Below are the code and all the weights of a small trained network. Each question names an input and a class and asks about switching units off, where a switched-off unit gives its printed mean instead of its output.

import numpy as np


def w(rows, s, z=0):
    codes = np.array(rows[::2]) - 128.0
    scale = np.full(codes.shape[1], s)
    scale[-1] = z or s
    return codes * scale


def f(y):
    return y / 2 * (1 + np.tanh(0.7978845608 * (y + 0.044715 * y**3)))


def log_softmax(a):
    a = a - a.max(-1, keepdims=True)
    return a - np.log(np.exp(a).sum(-1, keepdims=True))


def net(x, mask):
    res = np.array(x, float).reshape(1, 4) / 4 @ E
    y = f(res @ A[0][:, :-1].T + A[0][:, -1])
    res = res + np.where(mask, y, B[0][:, -1]) @ B[0][:, :-1]
    return log_softmax(res[-1] @ U[:, :-1].T + U[:, -1])


A, B = {}, {}
E = w([
[209,213,124,21],'x0',
[74,57,183,8],'x1',
[122,136,138,128],'x2',
[129,127,126,128],'x3',
],0.012)
A[0] = w([
[236,229,125,223,22],'neuron 1',
[147,169,107,168,26],'neuron 2',
[21,58,140,212,161],'neuron 3',
[227,227,117,17,134],'neuron 4',
[91,106,130,85,62],'neuron 5',
[163,126,117,100,65],'neuron 6',
[147,172,110,89,148],'neuron 7',
[119,73,185,35,32],'neuron 8',
[86,73,159,182,138],'neuron 9',
[164,146,122,163,2],'neuron 10',
[230,190,143,53,131],'neuron 11',
[129,86,173,179,112],'neuron 12',
[69,79,160,6,7],'neuron 13',
],0.019,0.0032)
B[0] = w([
[152,253,47,82,234],'neuron 1',
[138,91,49,24,166],'neuron 2',
[78,77,213,155,251],'neuron 3',
[87,62,212,214,242],'neuron 4',
[169,156,94,132,167],'neuron 5',
[140,116,137,173,144],'neuron 6',
[97,130,162,157,165],'neuron 7',
[149,227,88,92,214],'neuron 8',
[144,75,149,176,200],'neuron 9',
[126,150,96,120,154],'neuron 10',
[131,18,176,103,214],'neuron 11',
[155,94,163,127,171],'neuron 12',
[148,186,27,86,235],'neuron 13',
],0.022,0.026)
U = w([
[76,13,191,108,251],'0',
[133,193,2,22,5],'1',
],0.0091,0.0029)

Each question gives the input, the list of numbers given to net, and the class t.
The units are the neurons (one row each of A and B). Each row of codes is followed by its name. A weight is (code - 128) times the scale printed after its matrix; where a second scale follows, it is the last column's (A, B and U).
mask holds one flag per neuron, in row order. A switched-off neuron (its flag False) gives its mean, the last column of its row in B, instead of its output. The means were averaged over made-up inputs and are rounded, as every weight is.
A unit's drop is (log p(t) with every unit on - log p(t) with that unit switched off) / (log p(t) with every unit on - log p(t) with every unit switched off).
unit that matters most: the unit with the biggest drop
top k neurons: the k neurons with the biggest drops, biggest first
drop when u is switched off: that unit's drop, to one decimal
input [4,5,-2,0], class 1: top 2 neurons -> [neuron 13; neuron 8]
input [-3,-4,1,-1], class 1: top 2 neurons -> [neuron 4; neuron 11]
input [-1,2,2,-3], class 1: unit that matters most -> neuron 4
input [4,5,-2,1], class 1: top 3 neurons -> [neuron 13; neuron 8; neuron 3]
input [3,-3,3,3], class 0: top 2 neurons -> [neuron 13; neuron 4]
input [8,8,2,-2], class 0: top 3 neurons -> [neuron 4; neuron 11; neuron 1]
input [3,-3,0,4], class 0: top 3 neurons -> [neuron 13; neuron 4; neuron 8]
input [6,-6,3,7], class 0: top 3 neurons -> [neuron 4; neuron 11; neuron 13]
input [6,-5,-3,8], class 0: top 2 neurons -> [neuron 4; neuron 11]
input [5,8,-7,7], class 1: top 2 neurons -> [neuron 13; neuron 8]
input [3,-3,0,-2], class 0: top 4 neurons -> [neuron 13; neuron 4; neuron 8; neuron 11]
input [-6,-8,-4,6], class 1: drop when neuron 4 is switched off -> 0.1
input [7,-6,8,-6], class 0: drop when neuron 11 is switched off -> 2.0
input [7,-5,-4,3], class 0: drop when neuron 4 is switched off -> 4.0
input [5,8,-7,-3], class 1: unit that matters most -> neuron 13
input [8,-7,-6,-2], class 0: drop when neuron 11 is switched off -> 2.4
